Here is a tiny trained network, its code and every weight. The questions are about switching its units off for an input and a target symbol, where a switched-off unit gives its printed mean instead of its output.

import numpy as np


def w(rows, s, z=0):
    codes = np.array(rows[::2]) - 128.0
    scale = np.full(codes.shape[1], s)
    scale[-1] = z or s
    return codes * scale


def f(y):
    return y / 2 * (1 + np.tanh(0.7978845608 * (y + 0.044715 * y**3)))


def softmax(a):
    e = np.exp(a - a.max(-1, keepdims=True))
    return e / e.sum(-1, keepdims=True)


def log_softmax(a):
    a = a - a.max(-1, keepdims=True)
    return a - np.log(np.exp(a).sum(-1, keepdims=True))


def net(x, mask):
    ids = ['αγθλμπστφψω'.index(c) for c in x.split()]
    T = len(ids)
    res = E[ids] + P[:T]
    u = 0
    for l in range(2):
        q, k, v = (res @ M[l].T for M in (Q, K, V))
        z = softmax(np.where(np.tri(T) > 0, q @ k.T / 3**0.5, -1e9)) @ v
        res = res + np.where(mask[u], z, O[l][:, -1]) @ O[l][:, :-1]
        u += 1
        y = f(res @ A[l][:, :-1].T + A[l][:, -1])
        res = res + np.where(mask[u : u + 8], y, B[l][:, -1]) @ B[l][:, :-1]
        u += 8
    return log_softmax(res[-1] @ U[:, :-1].T + U[:, -1])


Q, K, V, O, A, B = {}, {}, {}, {}, {}, {}
E = w([
[113,34,36],'α',
[112,156,64],'γ',
[174,91,247],'θ',
[88,159,93],'λ',
[154,181,107],'μ',
[88,163,92],'π',
[115,140,104],'σ',
[122,169,78],'τ',
[99,166,76],'φ',
[106,169,81],'ψ',
[103,181,65],'ω',
],0.013)
P = w([
[80,178,248],'0',
[79,133,130],'1',
[106,149,108],'2',
[124,155,95],'3',
[135,149,98],'4',
[139,145,102],'5',
[143,140,103],'6',
[148,137,109],'7',
[143,130,112],'8',
[152,132,112],'9',
[152,133,118],'10',
[148,125,121],'11',
[154,120,127],'12',
[154,118,131],'13',
],0.013)
Q[0] = w([
[127,92,89],'L0H0',
[148,106,185],'L0H0',
[132,9,130],'L0H0',
],0.012)
K[0] = w([
[83,205,143],'L0H0',
[103,40,152],'L0H0',
[100,148,248],'L0H0',
],0.011)
V[0] = w([
[213,214,252],'L0H0',
[104,220,203],'L0H0',
[31,119,11],'L0H0',
],0.0039)
O[0] = w([
[165,120,34,251],'L0H0',
[148,96,90,229],'L0H0',
[85,72,254,57],'L0H0',
],0.0072,0.0023)
A[0] = w([
[107,63,148,224],'L0N0',
[94,117,105,102],'L0N1',
[185,128,134,64],'L0N2',
[97,180,11,111],'L0N3',
[115,149,82,254],'L0N4',
[223,89,76,99],'L0N5',
[164,125,211,106],'L0N6',
[128,83,52,140],'L0N7',
],0.011,0.0067)
B[0] = w([
[187,241,166,166],'L0N0',
[140,79,95,116],'L0N1',
[84,154,65,127],'L0N2',
[44,10,227,184],'L0N3',
[255,48,224,253],'L0N4',
[173,106,19,183],'L0N5',
[34,180,177,136],'L0N6',
[188,65,152,153],'L0N7',
],0.0059,0.0065)
Q[1] = w([
[255,87,220],'L1H0',
[197,177,229],'L1H0',
[87,191,55],'L1H0',
],0.0076)
K[1] = w([
[146,2,87],'L1H0',
[142,93,101],'L1H0',
[89,174,168],'L1H0',
],0.0075)
V[1] = w([
[46,1,141],'L1H0',
[180,109,56],'L1H0',
[165,39,94],'L1H0',
],0.0047)
O[1] = w([
[86,87,3,143],'L1H0',
[9,24,146,192],'L1H0',
[69,151,13,254],'L1H0',
],0.0034)
A[1] = w([
[100,158,83,221],'L1N0',
[186,113,89,173],'L1N1',
[120,140,134,181],'L1N2',
[146,40,159,255],'L1N3',
[160,130,174,101],'L1N4',
[146,112,184,212],'L1N5',
[96,251,228,84],'L1N6',
[148,96,106,70],'L1N7',
],0.012,0.0047)
B[1] = w([
[178,21,147,129],'L1N0',
[159,158,101,208],'L1N1',
[135,102,143,137],'L1N2',
[125,180,187,254],'L1N3',
[97,107,165,155],'L1N4',
[123,134,191,200],'L1N5',
[2,72,114,147],'L1N6',
[93,158,110,139],'L1N7',
],0.0093,0.0088)
U = w([
[76,121,254,243],'α',
[248,166,156,250],'γ',
[96,27,64,111],'θ',
[91,162,102,7],'λ',
[100,87,97,84],'μ',
[93,158,101,8],'π',
[107,119,101,32],'σ',
[114,98,115,5],'τ',
[90,167,108,4],'φ',
[88,158,94,37],'ψ',
[84,175,97,15],'ω',
],0.0072,0.0038)

Each question gives the input, a string of symbols that net reads in full, and the target symbol t.
The units are the heads (3 rows each of Q, K, V and O) and the neurons (one row each of A and B). Each row of codes is followed by its name. A weight is (code - 128) times the scale printed after its matrix; where a second scale follows, it is the last column's (O, A, B and U).
mask holds one flag per unit, layer by layer, with each layer's heads first. A switched-off unit (its flag False) gives its mean, the last column of its rows in O or B, instead of its output. The means were averaged over made-up inputs and are rounded, as every weight is.
A unit's drop is (log p(t) with every unit on - log p(t) with that unit switched off) / (log p(t) with every unit on - log p(t) with every unit switched off).
The circuit of an input: a set's keep is (log p(t) with only the set's units on - log p(t) with every unit switched off) / (log p(t) with every unit on - log p(t) with every unit switched off). Starting from the 12 units with the biggest drops (on a tie, the unit counted first), units are removed one at a time, each time the one whose removal leaves the highest keep (on an exact tie, the one counted first), for as long as the keep stays at least 0.8.
circuit, biggest first: the units of the circuit, biggest drop first
most important unit: the unit with the biggest drop
k most important neurons: the k neurons with the biggest drops, biggest first
top k neurons in layer l: the k neurons of layer l with the biggest drops, biggest first
drop when u is switched off: that unit's drop, to one decimal
input μ θ σ, target α: circuit, biggest first => [L0N3 L1N3 L0N4]
input σ ψ ψ θ μ, target α: top 2 neurons in layer 0 => [L0N5 L0N3]
input σ θ τ θ μ θ σ γ, target α: circuit, biggest first => [L0N3 L1N3]
input φ θ μ γ θ ψ, target α: circuit, biggest first => [L0N3 L0N4]
input θ σ σ θ μ, target α: most important neuron => [L0N3]
input θ θ γ θ θ π α ψ π, target θ: top 4 neurons in layer 0 => [L0N3 L0N7 L0N5 L0N4]
input θ θ θ λ, target α: top 3 neurons in layer 0 => [L0N3 L0N5 L0N4]
input θ σ σ γ θ ψ ψ μ θ θ μ θ π φ, target α: top 3 neurons in layer 0 => [L0N5 L0N3 L0N4]
input θ μ θ π σ, target α: 2 most important neurons => [L0N5 L0N3]
input τ μ θ θ μ ψ ψ σ θ λ, target α: 2 most important neurons => [L0N5 L0N3]
input θ θ θ τ α θ θ θ μ θ μ θ τ, target θ: 3 most important neurons => [L0N3 L1N0 L0N7]
input θ τ μ μ θ π ω μ θ α θ θ γ, target θ: top 3 neurons in layer 0 => [L0N3 L0N7 L0N5]
input θ γ θ α ψ, target θ: 2 most important neurons => [L0N3 L1N0]
input θ φ φ θ θ α σ ω, target θ: most important unit => L1H0
input θ λ φ μ σ μ θ α θ μ γ μ, target θ: 2 most important neurons => [L0N3 L1N0]
input σ μ τ, target α: 2 most important neurons => [L0N3 L0N5]
input θ σ θ θ α θ μ μ σ θ π, target θ: 3 most important neurons => [L0N3 L1N0 L0N7]
input μ π τ, target α: top 2 neurons in layer 0 => [L0N5 L0N3]
input θ γ φ φ γ θ σ ψ μ α μ ψ γ λ, target θ: 2 most important neurons => [L0N3 L1N0]
input σ θ μ γ π, target α: most important unit => L0N5
input θ σ θ γ μ τ φ θ ψ α μ, target θ: drop when L1H0 is switched off => 0.8
input θ τ α τ, target θ: drop when L1H0 is switched off => 1.1
input θ θ θ θ θ τ γ μ μ ψ φ, target α: drop when L0N3 is switched off => 0.4
input τ θ ψ, target α: drop when L0N5 is switched off => 0.2
